Small tables with named rows and columns. After each table, cells are looked up by row and column.

Tozi:
         Fepepo  Geza  Tiduke  Vin
Mizapev     0.5   0.4     0.4  0.4
Peb         0.3   0.6     0.2  0.6
Latarep     0.4   0.6     0.3  0.6
Doduv       0.8   0.4     0.6  0.4
Pomafav     0.1   0.2     0.3  0.2
Zak         0.5   0.4     0.4  0.4
Kimav       0.7   0.2     0.7  0.1

Fepepo of Mizapev: 0.5
Fepepo of Latarep: 0.4
Geza of Doduv: 0.4
Geza of Pomafav: 0.2
Vin of Peb: 0.6
Tiduke of Doduv: 0.6
Geza of Mizapev: 0.4
Tiduke of Pomafav: 0.3
Tiduke of Latarep: 0.3
Tiduke of Peb: 0.2
Tiduke of Zak: 0.4

Vobu.csv
,Gokodov,Rof,Tev,Sidu,Muzi,Gitime,Ruk
Fatav,-33,-54,-29,46,-13,-13,-49
Ronulu,-15,16,-18,34,-15,57,-42
Fuge,16,8,-49,52,54,9,-20
Tif,11,5,-50,29,-18,16,-97
Taz,-6,-4,-3,-8,-5,-7,-2
Sakor,-26,-37,-32,67,-34,-16,-26
Budi,17,9,-43,20,-19,-2,-55
Zod,21,-25,-16,76,-35,6,-28
Defoga,6,6,-40,40,57,4,-12

What is the Rof of Fuge in Vobu?
8
What is the Tev of Budi in Vobu?
-43
What is the Muzi of Tif in Vobu?
-18
What is the Ruk of Zod in Vobu?
-28
What is the Rof of Defoga in Vobu?
6
What is the Gitime of Defoga in Vobu?
4
What is the Gitime of Tif in Vobu?
16
What is the Ruk of Fuge in Vobu?
-20
What is the Gokodov of Zod in Vobu?
21
What is the Tev of Defoga in Vobu?
-40
What is the Sidu of Taz in Vobu?
-8

Dotas =
,Fileg,Retim,Feg,Nodinol,Piged
Dozige,129,105,85,100,119
Fefiran,68,141,101,84,108
Numu,119,97,106,82,105
Pavom,131,68,114,128,107
Pof,125,87,75,83,99
Lekuv,116,110,125,137,126
Roni,121,160,137,47,88
Nefop,101,91,128,244,103
Segi,84,66,100,105,103
Lotosul,86,141,122,62,103

What is the Nodinol of Numu in Dotas?
82
What is the Feg of Segi in Dotas?
100
What is the Nodinol of Roni in Dotas?
47
What is the Piged of Roni in Dotas?
88
What is the Piged of Dozige in Dotas?
119
What is the Fileg of Pavom in Dotas?
131
What is the Feg of Dozige in Dotas?
85
What is the Piged of Fefiran in Dotas?
108
What is the Retim of Pof in Dotas?
87
What is the Retim of Numu in Dotas?
97
What is the Retim of Pavom in Dotas?
68
What is the Fileg of Lotosul in Dotas?
86
What is the Retim of Segi in Dotas?
66
What is the Piged of Pof in Dotas?
99
What is the Fileg of Pof in Dotas?
125
What is the Retim of Lotosul in Dotas?
141
What is the Piged of Numu in Dotas?
105
What is the Fileg of Segi in Dotas?
84

Tevebes =
columns: Lov, Bivam, Fuzek, Zizovo, Gabi, Ziguk, Gom, Takan, Reluver
Duzive: [99, 131, 96, 138, 90, 98, 114, 96, 104]
Dup: [86, 128, 107, 127, 85, 104, 141, 102, 118]
Dazato: [56, 141, 101, 137, 48, 93, 155, 90, 121]
Gudapa: [130, 141, 97, 141, 103, 92, 102, 89, 97]
Desaba: [90, 108, 117, 110, 102, 121, 139, 122, 126]
Duso: [118, 100, 135, 92, 118, 133, 137, 135, 133]
Febi: [127, 132, 100, 136, 115, 98, 101, 97, 99]
Zem: [122, 98, 136, 91, 123, 134, 136, 138, 133]
Sonel: [106, 117, 114, 117, 106, 114, 130, 114, 119]
Kogusu: [135, 119, 106, 124, 124, 112, 102, 111, 105]
Vipimi: [3, 141, 101, 136, 17, 92, 198, 90, 136]
Kanem: [108, 112, 115, 114, 105, 119, 125, 118, 120]
Mifazuk: [55, 154, 87, 154, 45, 78, 145, 75, 107]

Zem, Reluver -> 133
Duso, Lov -> 118
Dazato, Takan -> 90
Zem, Zizovo -> 91
Dazato, Zizovo -> 137
Kanem, Lov -> 108
Kanem, Zizovo -> 114
Duso, Fuzek -> 135
Dazato, Fuzek -> 101
Duzive, Fuzek -> 96
Dup, Lov -> 86
Desaba, Gabi -> 102
Kogusu, Zizovo -> 124
Kogusu, Reluver -> 105
Dazato, Gom -> 155
Gudapa, Gabi -> 103
Zem, Gabi -> 123

Fub
columns: Teka, Fup, Gusiv, Ketes, Povu, Ruf, Modul, Razud
Rul: [5863, -667, -693, 5096, 7015, 7261, 7946, -3335]
Kiselin: [6515, -1916, 976, 8794, 7057, 6513, 8303, -3557]
Savi: [-3097, -4809, 1512, 8040, -2773, -2755, 9289, -419]
Kirige: [-1726, 6647, 5318, -2709, -2562, -4227, -1944, 6879]
Ronovab: [6607, -2395, -3159, 1333, 6324, 5100, 6112, -2182]
Kepok: [-2063, 7990, 8802, 707, -4296, -4989, -2274, 5682]
Zedupu: [-1604, -2388, -4326, 8892, 4834, 601, 6298, -1399]
Kem: [6310, -2759, -1682, 5809, 5605, 6820, 6754, -3990]
Ter: [7688, 4618, -6402, -5307, 7978, 7003, -762, -1095]
Zis: [7490, -3322, -2472, 5658, 5822, 6031, 5865, -6001]
Lebef: [6853, -525, -2322, 443, 6283, 6612, 3571, -2463]
Nomave: [7103, -2791, -838, 5952, 5504, 7234, 6530, -4106]
Kovepa: [-2841, 7072, 6653, -246, -1254, -3294, -1314, 7817]
Lalalu: [-2469, 3228, 7422, 1546, -2771, -1256, -3032, 6521]

What is the Ketes of Zedupu in Fub?
8892
What is the Razud of Lalalu in Fub?
6521
What is the Modul of Lebef in Fub?
3571
What is the Razud of Savi in Fub?
-419
What is the Fup of Rul in Fub?
-667
What is the Razud of Kirige in Fub?
6879
What is the Fup of Kovepa in Fub?
7072

Rep =
	Zedabel	Bamor	Zorato	Bibeduf
Muram	-2.819	4.001	6.002	1.494
Kativ	-5.925	-1.416	3.635	-6.913
Popotu	-4.731	2.883	6.372	-1.144
Pumusi	-2.413	-1.349	1.299	-4.170
Gobima	-3.936	-1.413	2.345	-5.386
Pabud	-8.735	-0.449	6.393	-8.024
Semip	-7.920	-1.255	5.205	-8.349
Vipek	-0.546	-1.403	0.020	-2.813
Gan	-7.262	1.197	6.741	-5.010
Rafuged	-1.912	4.458	5.700	2.843
Nume	-1.316	-1.367	0.587	-3.373
Ropu	0.043	-1.466	-0.455	-2.434

What is the Bamor of Rafuged in Rep?
4.458
What is the Zorato of Popotu in Rep?
6.372
What is the Zedabel of Vipek in Rep?
-0.546
What is the Zorato of Vipek in Rep?
0.020
What is the Bibeduf of Pabud in Rep?
-8.024
What is the Zedabel of Nume in Rep?
-1.316
What is the Bibeduf of Popotu in Rep?
-1.144
What is the Bamor of Pumusi in Rep?
-1.349
What is the Zorato of Kativ in Rep?
3.635
What is the Bamor of Vipek in Rep?
-1.403
What is the Bibeduf of Vipek in Rep?
-2.813
What is the Bamor of Nume in Rep?
-1.367

